Here is a tiny trained network, its code and every weight. The questions are about switching its units off for an input and a target symbol, where a switched-off unit gives its printed mean instead of its output.

import numpy as np


def w(rows, s, z=0):
    codes = np.array(rows[::2]) - 128.0
    scale = np.full(codes.shape[1], s)
    scale[-1] = z or s
    return codes * scale


def softmax(a):
    e = np.exp(a - a.max(-1, keepdims=True))
    return e / e.sum(-1, keepdims=True)


def log_softmax(a):
    a = a - a.max(-1, keepdims=True)
    return a - np.log(np.exp(a).sum(-1, keepdims=True))


def net(x, mask):
    ids = ['γζημσφω'.index(c) for c in x.split()]
    T = len(ids)
    res = E[ids] + P[:T]
    u = 0
    for l in range(3):
        r = res
        for j in range(2):
            rows = slice(2 * j, 2 * j + 2)
            q, k, v = (r @ M[l][rows].T for M in (Q, K, V))
            z = softmax(np.where(np.tri(T) > 0, q @ k.T / 2**0.5, -1e9)) @ v
            o = O[l][rows]
            res = res + np.where(mask[u + j], z, o[:, -1]) @ o[:, :-1]
        u += 2
    return log_softmax(res[-1] @ U[:, :-1].T + U[:, -1])


Q, K, V, O = {}, {}, {}, {}
E = w([
[126,79,71,54],'γ',
[186,138,182,49],'ζ',
[135,117,36,134],'η',
[51,195,157,88],'μ',
[148,66,73,153],'σ',
[67,119,50,186],'φ',
[63,49,166,255],'ω',
],0.011)
P = w([
[161,122,57,221],'0',
[184,167,89,151],'1',
[178,172,108,142],'2',
[162,165,124,127],'3',
[145,159,137,114],'4',
[134,146,149,100],'5',
[116,134,160,87],'6',
[107,121,170,72],'7',
[92,111,181,60],'8',
[81,98,186,51],'9',
[70,83,194,36],'10',
[56,74,200,26],'11',
[53,61,207,15],'12',
[39,49,210,2],'13',
],0.0056)
Q[0] = w([
[96,149,223,57],'0.h1',
[132,54,14,105],'0.h1',
[78,217,16,8],'0.h2',
[20,251,186,146],'0.h2',
],0.012)
K[0] = w([
[101,56,171,85],'0.h1',
[142,159,42,96],'0.h1',
[62,149,6,74],'0.h2',
[49,226,129,117],'0.h2',
],0.017)
V[0] = w([
[86,184,140,127],'0.h1',
[158,97,240,234],'0.h1',
[76,183,133,108],'0.h2',
[189,87,254,116],'0.h2',
],0.0078)
O[0] = w([
[125,153,91,114,60],'0.h1',
[254,149,194,76,251],'0.h1',
[231,145,183,121,73],'0.h2',
[163,79,121,217,30],'0.h2',
],0.0069,0.0014)
Q[1] = w([
[107,201,161,46],'1.h1',
[165,45,65,77],'1.h1',
[160,66,100,72],'1.h2',
[114,130,5,241],'1.h2',
],0.024)
K[1] = w([
[110,174,156,4],'1.h1',
[186,53,35,118],'1.h1',
[120,80,113,45],'1.h2',
[220,168,12,150],'1.h2',
],0.021)
V[1] = w([
[145,92,68,159],'1.h1',
[144,184,75,95],'1.h1',
[102,95,126,220],'1.h2',
[161,34,6,121],'1.h2',
],0.014)
O[1] = w([
[35,154,115,111,114],'1.h1',
[124,57,154,118,20],'1.h1',
[157,37,81,88,194],'1.h2',
[245,126,105,212,253],'1.h2',
],0.011,0.0034)
Q[2] = w([
[80,59,120,171],'2.h1',
[172,79,172,85],'2.h1',
[63,1,177,216],'2.h2',
[73,84,129,194],'2.h2',
],0.022)
K[2] = w([
[139,162,75,105],'2.h1',
[94,97,122,163],'2.h1',
[207,254,63,12],'2.h2',
[126,162,80,91],'2.h2',
],0.032)
V[2] = w([
[121,147,38,153],'2.h1',
[191,94,146,176],'2.h1',
[77,6,236,230],'2.h2',
[65,29,179,243],'2.h2',
],0.011)
O[2] = w([
[72,141,138,96,174],'2.h1',
[157,191,93,67,253],'2.h1',
[110,20,145,254,134],'2.h2',
[132,64,188,242,124],'2.h2',
],0.0095,0.0061)
U = w([
[124,109,12,254,203],'γ',
[188,169,105,158,253],'ζ',
[136,139,107,112,171],'η',
[58,63,118,61,144],'μ',
[134,125,150,154,55],'σ',
[139,144,170,151,62],'φ',
[207,36,118,89,11],'ω',
],0.0073,0.0048)

Each question gives the input, a string of symbols that net reads in full, and the target symbol t.
The units are the heads (2 rows each of Q, K, V and O). Each row of codes is followed by its name. A weight is (code - 128) times the scale printed after its matrix; where a second scale follows, it is the last column's (O and U).
mask holds one flag per head, layer by layer. A switched-off head (its flag False) gives its mean, the last column of its rows in O, instead of its output. The means were averaged over made-up inputs and are rounded, as every weight is.
A unit's drop is (log p(t) with every unit on - log p(t) with that unit switched off) / (log p(t) with every unit on - log p(t) with every unit switched off).
The circuit of an input: a set's keep is (log p(t) with only the set's units on - log p(t) with every unit switched off) / (log p(t) with every unit on - log p(t) with every unit switched off). Starting from all 6 units, units are removed one at a time, each time the one whose removal leaves the highest keep (on an exact tie, the one counted first), for as long as the keep stays at least 0.8.
circuit, biggest first: the units of the circuit, biggest drop first
unit that matters most: the unit with the biggest drop
which heads matter: for each layer, one digit per head in row order, 1 if its drop is at least 0.15 and else 0, layers parted by /
drop when u is switched off: that unit's drop, to one decimal
input ω ω ω γ ω μ ω η ω σ ω, target μ: unit that matters most => 1.h2
input ω η ζ ω η ω ω ω σ, target γ: circuit, biggest first => 1.h1, 0.h2, 2.h2
input σ ω ω γ ω μ ζ φ μ, target φ: which heads matter => 10 / 01 / 01
input μ ζ γ, target γ: which heads matter => 10 / 11 / 10
input γ ω μ γ μ μ ω ζ φ, target γ: circuit, biggest first => 1.h2, 2.h2
input ζ μ ω μ, target ω: circuit, biggest first => 1.h1, 1.h2, 0.h2
input ω σ ω η, target γ: which heads matter => 00 / 01 / 01
input ω γ ζ ω ω ω φ ω ω ζ σ ζ ω σ, target ζ: which heads matter => 11 / 11 / 11
input μ ω φ ζ σ γ η ζ ω η ω σ μ, target ω: circuit, biggest first => 1.h1, 0.h1, 1.h2, 0.h2
input ω μ η ω ω ω ω ω, target μ: circuit, biggest first => 0.h1, 1.h2
input γ η ζ φ ζ ζ, target φ: circuit, biggest first => 1.h2, 2.h2, 1.h1
input ω ω ζ η φ μ, target φ: circuit, biggest first => 1.h2, 0.h1, 2.h2, 0.h2
input σ ω σ ω μ γ ω ω φ, target γ: circuit, biggest first => 2.h2, 0.h2
input φ φ ζ ζ ω ω γ ω φ ω ω φ, target μ: which heads matter => 01 / 10 / 11
input μ φ η ω η μ φ μ ω, target ζ: which heads matter => 11 / 10 / 11
input ζ φ γ φ γ γ ζ φ φ, target μ: circuit, biggest first => 2.h2, 1.h1
input ω μ ω ω σ ω σ γ ω ζ, target ω: unit that matters most => 0.h1
input ω γ η ω φ σ ω ζ γ ω μ φ, target ζ: circuit, biggest first => 2.h2, 1.h2
input ζ σ ω ζ η, target γ: which heads matter => 01 / 01 / 01
input μ σ μ φ ζ η μ ζ μ ω μ ω, target ζ: unit that matters most => 0.h2
input σ φ σ ω γ η φ γ ζ, target φ: circuit, biggest first => 1.h2, 2.h2
input ζ φ ω η μ ζ, target μ: which heads matter => 00 / 11 / 10
input γ γ ζ φ φ η ω σ, target γ: circuit, biggest first => 1.h2, 0.h1
input ω ζ ζ ω ω, target η: which heads matter => 00 / 01 / 01
input γ σ ζ μ μ, target μ: drop when 1.h1 is switched off => -0.4
